Below is a small trained network, with its code and all its weights. Each question gives an input and a class and asks what happens when units are switched off, that is, made to give their printed mean instead of their output.

import numpy as np


def w(rows, s, z=0):
    codes = np.array(rows[::2]) - 128.0
    scale = np.full(codes.shape[1], s)
    scale[-1] = z or s
    return codes * scale


def norm(h):
    return h / np.sqrt((h * h).mean(-1, keepdims=True) + 1e-5)


def f(y):
    return y / 2 * (1 + np.tanh(0.7978845608 * (y + 0.044715 * y**3)))


def log_softmax(a):
    a = a - a.max(-1, keepdims=True)
    return a - np.log(np.exp(a).sum(-1, keepdims=True))


def net(x, mask):
    res = np.array(x, float).reshape(1, 6) / 4 @ E
    u = 0
    for l in range(2):
        y = f(norm(res) @ A[l][:, :-1].T + A[l][:, -1])
        res = res + np.where(mask[u : u + 15], y, B[l][:, -1]) @ B[l][:, :-1]
        u += 15
    return log_softmax(norm(res)[-1] @ U[:, :-1].T + U[:, -1])


A, B = {}, {}
E = w([
[166,62,85,72,144,107,19],'x0',
[123,111,128,129,124,128,135],'x1',
[123,117,127,130,125,121,132],'x2',
[123,109,129,126,124,130,137],'x3',
[115,123,71,113,245,107,167],'x4',
[224,144,114,84,104,66,205],'x5',
],0.011)
A[0] = w([
[209,128,139,137,64,104,122,96],'L0N0',
[143,129,146,83,130,104,108,111],'L0N1',
[104,151,92,147,147,191,163,77],'L0N2',
[195,135,29,133,193,101,196,1],'L0N3',
[51,145,158,168,52,161,39,200],'L0N4',
[189,145,162,89,29,120,152,80],'L0N5',
[140,60,74,65,158,104,9,138],'L0N6',
[155,156,150,158,157,103,122,102],'L0N7',
[142,113,149,149,139,121,120,97],'L0N8',
[54,131,120,173,209,119,99,77],'L0N9',
[192,83,95,86,100,111,59,71],'L0N10',
[159,154,137,136,106,97,133,113],'L0N11',
[174,95,94,82,93,110,66,93],'L0N12',
[102,79,135,121,90,114,166,92],'L0N13',
[46,135,99,125,248,148,113,90],'L0N14',
],0.011,0.0036)
B[0] = w([
[119,177,121,145,75,56,63,179],'L0N0',
[122,87,125,135,113,93,148,142],'L0N1',
[100,92,196,199,111,80,116,152],'L0N2',
[134,112,242,78,155,167,160,210],'L0N3',
[165,105,195,50,187,125,224,228],'L0N4',
[192,152,47,204,119,149,159,196],'L0N5',
[252,163,29,138,212,139,104,254],'L0N6',
[124,103,120,141,121,101,171,130],'L0N7',
[125,138,123,112,130,132,120,123],'L0N8',
[83,136,136,193,75,125,107,194],'L0N9',
[63,41,196,169,73,103,71,198],'L0N10',
[145,107,114,163,93,140,162,145],'L0N11',
[79,70,179,153,80,84,72,191],'L0N12',
[164,199,134,128,134,114,124,130],'L0N13',
[101,131,40,146,94,149,116,223],'L0N14',
],0.017,0.0099)
A[1] = w([
[172,60,211,134,194,151,154,179],'L1N0',
[145,124,105,114,163,47,150,121],'L1N1',
[124,70,172,65,154,80,76,45],'L1N2',
[141,81,74,192,106,134,90,159],'L1N3',
[43,115,147,147,78,107,77,58],'L1N4',
[120,205,117,159,80,139,128,10],'L1N5',
[161,123,97,93,183,161,98,150],'L1N6',
[197,132,141,83,187,180,169,120],'L1N7',
[79,177,101,185,175,155,97,82],'L1N8',
[8,170,99,119,88,140,180,95],'L1N9',
[175,104,131,88,120,105,107,94],'L1N10',
[165,90,174,24,185,138,112,19],'L1N11',
[70,127,133,122,85,101,110,139],'L1N12',
[163,124,172,97,98,112,162,254],'L1N13',
[39,171,172,50,114,131,206,96],'L1N14',
],0.016,0.0035)
B[1] = w([
[197,199,168,124,166,197,140,251],'L1N0',
[108,148,192,105,97,225,117,150],'L1N1',
[170,181,90,179,33,173,222,177],'L1N2',
[21,142,177,16,199,106,159,220],'L1N3',
[146,45,146,120,103,70,91,159],'L1N4',
[158,134,86,45,75,136,191,151],'L1N5',
[156,159,80,168,76,180,182,174],'L1N6',
[51,85,190,132,107,59,64,216],'L1N7',
[208,47,96,149,132,109,68,167],'L1N8',
[155,96,212,155,18,60,116,169],'L1N9',
[81,102,175,223,102,144,177,164],'L1N10',
[208,95,111,249,20,113,164,204],'L1N11',
[176,62,140,145,150,102,121,141],'L1N12',
[71,117,48,105,174,127,77,205],'L1N13',
[22,170,78,30,229,113,64,195],'L1N14',
],0.018,0.014)
U = w([
[75,203,189,76,188,130,135,143],'0',
[103,40,143,143,80,47,98,226],'1',
[188,123,168,207,97,184,169,181],'2',
[128,82,8,137,176,156,109,3],'3',
[135,191,58,80,66,93,211,45],'4',
],0.018,0.0035)

Each question gives the input, the list of numbers given to net, and the class t.
The units are the neurons (one row each of A and B). Each row of codes is followed by its name. A weight is (code - 128) times the scale printed after its matrix; where a second scale follows, it is the last column's (A, B and U).
mask holds one flag per neuron, layer by layer. A switched-off neuron (its flag False) gives its mean, the last column of its row in B, instead of its output. The means were averaged over made-up inputs and are rounded, as every weight is.
A unit's drop is (log p(t) with every unit on - log p(t) with that unit switched off) / (log p(t) with every unit on - log p(t) with every unit switched off).
The circuit of an input: a set's keep is (log p(t) with only the set's units on - log p(t) with every unit switched off) / (log p(t) with every unit on - log p(t) with every unit switched off). Starting from the 12 units with the biggest drops (on a tie, the unit counted first), units are removed one at a time, each time the one whose removal leaves the highest keep (on an exact tie, the one counted first), for as long as the keep stays at least 0.8.
circuit, biggest first: the units of the circuit, biggest drop first
unit that matters most: the unit with the biggest drop
k most important neurons: the k neurons with the biggest drops, biggest first
k most important neurons of layer l: the k neurons of layer l with the biggest drops, biggest first
input [4,2,-3,-8,2,-4], class 3: circuit, biggest first	L0N6
input [0,-1,4,-3,-7,8], class 4: 2 most important neurons	L0N5, L1N7
input [0,-4,-5,-8,-3,1], class 4: 2 most important neurons	L0N0, L0N5
input [5,0,-8,-2,1,0], class 3: 4 most important neurons	L0N6, L0N4, L0N3, L1N7
input [-5,-3,3,-6,-6,-1], class 0: 2 most important neurons	L0N4, L0N6
input [-1,7,-8,3,4,6], class 0: 2 most important neurons	L0N6, L1N14
input [6,-6,6,4,-5,0], class 2: 4 most important neurons	L0N4, L0N6, L0N14, L1N2
input [-4,-1,5,-3,-7,1], class 4: 4 most important neurons	L0N5, L0N3, L0N0, L1N3
input [5,-7,-6,2,4,0], class 3: 3 most important neurons	L0N6, L0N4, L0N14
input [7,-4,-6,-3,-7,0], class 2: 2 most important neurons of layer 1	L1N2, L1N7
input [2,0,6,-4,1,-6], class 3: 4 most important neurons of layer 0	L0N14, L0N3, L0N9, L0N6
input [-1,-7,-3,-3,0,5], class 4: 2 most important neurons of layer 1	L1N3, L1N14
input [0,-3,-7,-8,7,-7], class 1: 2 most important neurons	L0N9, L1N9
input [-7,-2,6,0,6,-1], class 1: most important neuron of layer 0	L0N4
input [-4,6,3,-3,-8,-1], class 0: 2 most important neurons	L0N4, L0N6
input [8,2,-4,-3,2,-8], class 3: 3 most important neurons of layer 0	L0N6, L0N14, L0N3
input [4,7,8,8,1,6], class 2: 2 most important neurons of layer 0	L0N3, L0N14
input [2,-8,-4,5,1,0], class 3: 2 most important neurons of layer 0	L0N6, L0N4
input [-8,-2,-4,3,0,-6], class 0: 3 most important neurons of layer 0	L0N4, L0N0, L0N10
input [2,1,4,5,7,8], class 2: unit that matters most	L1N11
